1.703; 1.851; -0.018; 0.030; 0.421; 1.079; -2.024
-0.437; -1.110; 0.058; 0.000; -0.121; -0.614; -5.115
0.752; 2.364; 0.003; -0.056; 0.231; 0.697; -2.358
2.631; -1.142; 0.047; -0.102; 0.179; 0.187; -0.880
:
-2.024; -5.115; -2.358; -0.880
1.079; -0.614; 0.697; 0.187
0.421; -0.121; 0.231; 0.179
0.030; 0.000; -0.056; -0.102
-0.018; 0.058; 0.003; 0.047
1.851; -1.110; 2.364; -1.142
1.703; -0.437; 0.752; 2.631

-0.041; -0.125; -0.080; -0.023; -0.078; -0.082; -0.028
-3.208; 2.678; -1.632; -2.251; -4.473; -3.895; -2.171
-2.542; -0.652; 2.001; 0.268; -1.764; -2.209; -0.013
-0.460; -0.214; -0.139; -0.389; -0.434; -0.397; -0.343
-0.226; -0.552; -0.472; -0.285; -0.302; -0.322; -0.262
1.763; -0.434; -2.722; -1.771; 1.958; 2.161; -0.901
:
-0.028; -2.171; -0.013; -0.343; -0.262; -0.901
-0.082; -3.895; -2.209; -0.397; -0.322; 2.161
-0.078; -4.473; -1.764; -0.434; -0.302; 1.958
-0.023; -2.251; 0.268; -0.389; -0.285; -1.771
-0.080; -1.632; 2.001; -0.139; -0.472; -2.722
-0.125; 2.678; -0.652; -0.214; -0.552; -0.434
-0.041; -3.208; -2.542; -0.460; -0.226; 1.763

-3.870; 5.868; 0.925; 0.735; 0.773; 4.332
-1.531; 1.821; 3.918; 1.436; 2.026; 1.028
:
4.332; 1.028
0.773; 2.026
0.735; 1.436
0.925; 3.918
5.868; 1.821
-3.870; -1.531

-5.838; -1.429; 0.026; -4.803; 4.908; -1.253
-0.221; -0.161; 5.667; -0.029; 5.090; 5.438
:
-1.253; 5.438
4.908; 5.090
-4.803; -0.029
0.026; 5.667
-1.429; -0.161
-5.838; -0.221

-0.991; -0.278; -0.702; -2.210; -0.166; -1.349; 0.187; -0.022
-5.425; -0.240; 0.214; 0.778; 0.008; -0.146; -1.447; 0.045
0.799; -0.250; -1.653; 0.312; -0.512; 0.280; 3.948; -0.024
:
-0.022; 0.045; -0.024
0.187; -1.447; 3.948
-1.349; -0.146; 0.280
-0.166; 0.008; -0.512
-2.210; 0.778; 0.312
-0.702; 0.214; -1.653
-0.278; -0.240; -0.250
-0.991; -5.425; 0.799

-0.636; 1.290; -3.178
4.704; -0.530; 4.372
:
-3.178; 4.372
1.290; -0.530
-0.636; 4.704

-0.558; -1.156; -0.420; 1.534; -0.093; 1.717; 0.665; -0.552
0.558; 0.489; 2.451; 0.208; -0.066; 1.467; -2.828; 0.700
2.733; 4.047; 1.940; -6.081; 1.127; -3.279; -4.765; 2.257
-0.452; -0.864; 0.697; -2.629; 1.198; 2.598; -0.611; 2.509
-1.534; -0.629; 0.225; 3.135; 0.665; -0.910; 1.213; -1.294
-0.581; 0.217; 1.254; 1.381; -1.107; -2.177; 0.918; -0.086
0.870; 1.412; -1.083; -0.246; 2.468; -0.487; -2.376; -1.609
0.566; 0.454; 2.443; 0.221; -0.061; 1.455; -2.791; 0.743
2.023; 0.741; -2.244; -2.484; -0.017; 1.157; -1.080; -0.425
-0.553; 0.233; 1.213; 1.379; -1.100; -2.169; 0.866; -0.062
1.968; 0.717; -2.252; -2.521; -0.015; 1.159; -1.094; -0.462
1.773; 1.435; 0.396; -0.557; -3.395; -2.450; 0.051; -0.175
:
-0.552; 0.700; 2.257; 2.509; -1.294; -0.086; -1.609; 0.743; -0.425; -0.062; -0.462; -0.175
0.665; -2.828; -4.765; -0.611; 1.213; 0.918; -2.376; -2.791; -1.080; 0.866; -1.094; 0.051
1.717; 1.467; -3.279; 2.598; -0.910; -2.177; -0.487; 1.455; 1.157; -2.169; 1.159; -2.450
-0.093; -0.066; 1.127; 1.198; 0.665; -1.107; 2.468; -0.061; -0.017; -1.100; -0.015; -3.395
1.534; 0.208; -6.081; -2.629; 3.135; 1.381; -0.246; 0.221; -2.484; 1.379; -2.521; -0.557
-0.420; 2.451; 1.940; 0.697; 0.225; 1.254; -1.083; 2.443; -2.244; 1.213; -2.252; 0.396
-1.156; 0.489; 4.047; -0.864; -0.629; 0.217; 1.412; 0.454; 0.741; 0.233; 0.717; 1.435
-0.558; 0.558; 2.733; -0.452; -1.534; -0.581; 0.870; 0.566; 2.023; -0.553; 1.968; 1.773
